Below is a small trained network, with its code and all its weights. Each question gives an input and a class and asks what happens when units are switched off, that is, made to give their printed mean instead of their output.

import numpy as np


def w(rows, s, z=0):
    codes = np.array(rows[::2]) - 128.0
    scale = np.full(codes.shape[1], s)
    scale[-1] = z or s
    return codes * scale


def f(y):
    return np.maximum(y, 0)


def log_softmax(a):
    a = a - a.max(-1, keepdims=True)
    return a - np.log(np.exp(a).sum(-1, keepdims=True))


def net(x, mask):
    res = np.array(x, float).reshape(1, 7) / 4 @ E
    y = f(res @ A[0][:, :-1].T + A[0][:, -1])
    res = res + np.where(mask, y, B[0][:, -1]) @ B[0][:, :-1]
    return log_softmax(res[-1] @ U[:, :-1].T + U[:, -1])


A, B = {}, {}
E = w([
[119,127,137,135,111],'x0',
[23,141,100,62,150],'x1',
[167,204,215,37,131],'x2',
[130,130,123,127,135],'x3',
[158,135,95,109,185],'x4',
[136,3,171,83,143],'x5',
[78,151,206,205,219],'x6',
],0.0072)
A[0] = w([
[95,126,237,157,176,132],'n1',
[177,105,201,165,103,164],'n2',
[207,77,163,138,147,157],'n3',
[75,68,49,220,127,102],'n4',
[87,145,204,185,180,54],'n5',
[139,163,179,94,81,130],'n6',
[87,168,127,140,95,157],'n7',
[159,222,62,165,162,132],'n8',
[156,151,200,94,123,110],'n9',
[138,222,218,98,108,143],'n10',
[212,152,129,167,131,160],'n11',
[130,109,70,189,129,101],'n12',
[198,92,148,191,128,191],'n13',
[157,133,198,220,66,192],'n14',
[167,127,72,42,75,82],'n15',
[37,108,107,87,140,155],'n16',
[129,145,146,172,68,170],'n17',
[135,148,187,199,212,188],'n18',
[165,142,75,86,79,83],'n19',
[46,144,149,129,185,140],'n20',
[111,233,87,166,108,178],'n21',
[133,13,159,112,158,180],'n22',
[164,122,184,54,139,69],'n23',
[105,136,179,177,254,51],'n24',
[143,113,100,95,100,74],'n25',
[69,104,85,184,81,123],'n26',
[112,155,191,169,165,65],'n27',
[186,105,124,168,143,114],'n28',
[114,183,94,172,109,86],'n29',
[132,167,95,124,82,124],'n30',
[150,120,113,67,63,61],'n31',
[150,165,190,77,135,88],'n32',
[189,183,100,171,134,148],'n33',
[158,172,197,93,176,105],'n34',
[136,195,192,76,121,81],'n35',
[22,133,110,89,139,255],'n36',
],0.0089,0.0034)
B[0] = w([
[183,111,108,123,82,229],'n1',
[114,168,107,96,118,197],'n2',
[89,161,162,79,117,199],'n3',
[73,138,110,183,189,246],'n4',
[191,84,68,159,85,203],'n5',
[100,107,103,175,186,185],'n6',
[166,120,172,68,111,178],'n7',
[142,58,186,75,147,217],'n8',
[89,133,118,167,172,188],'n9',
[88,119,129,172,198,233],'n10',
[89,228,107,102,132,191],'n11',
[97,138,123,168,190,190],'n12',
[92,234,111,89,115,209],'n13',
[109,161,127,76,110,213],'n14',
[160,109,68,173,86,205],'n15',
[111,229,123,95,69,210],'n16',
[115,147,157,82,148,176],'n17',
[191,103,105,92,75,243],'n18',
[168,108,95,177,88,187],'n19',
[165,172,95,101,76,214],'n20',
[153,26,218,57,147,237],'n21',
[125,50,220,68,164,235],'n22',
[68,80,166,170,137,184],'n23',
[195,105,78,161,53,227],'n24',
[175,93,80,191,90,156],'n25',
[121,99,117,168,194,203],'n26',
[169,103,76,156,67,183],'n27',
[52,254,128,118,110,170],'n28',
[121,19,199,120,146,178],'n29',
[170,52,134,125,114,178],'n30',
[159,112,70,179,92,176],'n31',
[73,145,112,201,178,190],'n32',
[128,151,185,70,143,191],'n33',
[103,122,73,152,154,203],'n34',
[95,99,96,204,164,201],'n35',
[105,204,106,74,96,253],'n36',
],0.0063,0.0064)
U = w([
[214,109,96,201,52,70],'0',
[67,128,127,248,213,74],'1',
[130,143,139,103,131,255],'2',
[140,77,198,75,142,136],'3',
[98,223,123,76,97,46],'4',
],0.014,0.0075)

Each question gives the input, the list of numbers given to net, and the class t.
The units are the neurons (one row each of A and B). Each row of codes is followed by its name. A weight is (code - 128) times the scale printed after its matrix; where a second scale follows, it is the last column's (A, B and U).
mask holds one flag per neuron, in row order. A switched-off neuron (its flag False) gives its mean, the last column of its row in B, instead of its output. The means were averaged over made-up inputs and are rounded, as every weight is.
A unit's drop is (log p(t) with every unit on - log p(t) with that unit switched off) / (log p(t) with every unit on - log p(t) with every unit switched off).
The circuit of an input: a set's keep is (log p(t) with only the set's units on - log p(t) with every unit switched off) / (log p(t) with every unit on - log p(t) with every unit switched off). Starting from the 12 units with the biggest drops (on a tie, the unit counted first), units are removed one at a time, each time the one whose removal leaves the highest keep (on an exact tie, the one counted first), for as long as the keep stays at least 0.8.
units of the circuit, in order: the units of the circuit, biggest drop first
most important unit: the unit with the biggest drop
k most important neurons: the k neurons with the biggest drops, biggest first
drop of u: that unit's drop, to one decimal
input [7,3,5,0,-3,-3,3], class 1: most important unit -> n10
input [-5,4,2,-7,2,-5,5], class 0: units of the circuit, in order -> n24; n5; n27; n18
input [-1,6,6,0,-2,-1,-6], class 0: units of the circuit, in order -> n15; n31; n19
input [2,6,6,6,2,-6,3], class 1: 3 most important neurons -> n10; n35; n32
input [8,-2,2,7,6,-8,4], class 3: units of the circuit, in order -> n21; n8
input [3,8,0,8,2,5,-2], class 4: units of the circuit, in order -> n16; n36
input [-6,-2,-8,-5,1,7,8], class 0: 2 most important neurons -> n24; n18
input [-1,-5,4,-8,4,-8,-5], class 3: units of the circuit, in order -> n21; n8
input [-7,-8,-2,1,5,7,2], class 4: units of the circuit, in order -> n13; n28; n3
input [-5,-8,5,7,-3,-4,7], class 4: 2 most important neurons -> n11; n14
input [-3,-6,-7,5,7,5,-4], class 1: 2 most important neurons -> n4; n12
input [7,-5,-7,-8,5,2,7], class 0: 3 most important neurons -> n18; n24; n5
input [-4,4,5,1,3,-4,3], class 1: 4 most important neurons -> n10; n35; n32; n34
input [-7,4,-8,0,-4,5,8], class 0: most important neuron -> n24
input [-3,-8,0,4,-7,1,8], class 0: 2 most important neurons -> n5; n24
input [7,-3,6,8,5,-1,5], class 1: 3 most important neurons -> n10; n32; n35
input [2,8,8,1,-8,-7,7], class 1: 4 most important neurons -> n10; n35; n32; n6
input [1,3,1,6,-2,-7,-4], class 3: drop of n36 -> 0.0
input [-8,2,-1,3,7,-8,-1], class 3: drop of n8 -> 0.1
input [4,-6,-2,1,-6,-2,8], class 0: most important neuron -> n5
input [-1,-6,-5,6,5,-7,3], class 3: drop of n21 -> 0.3
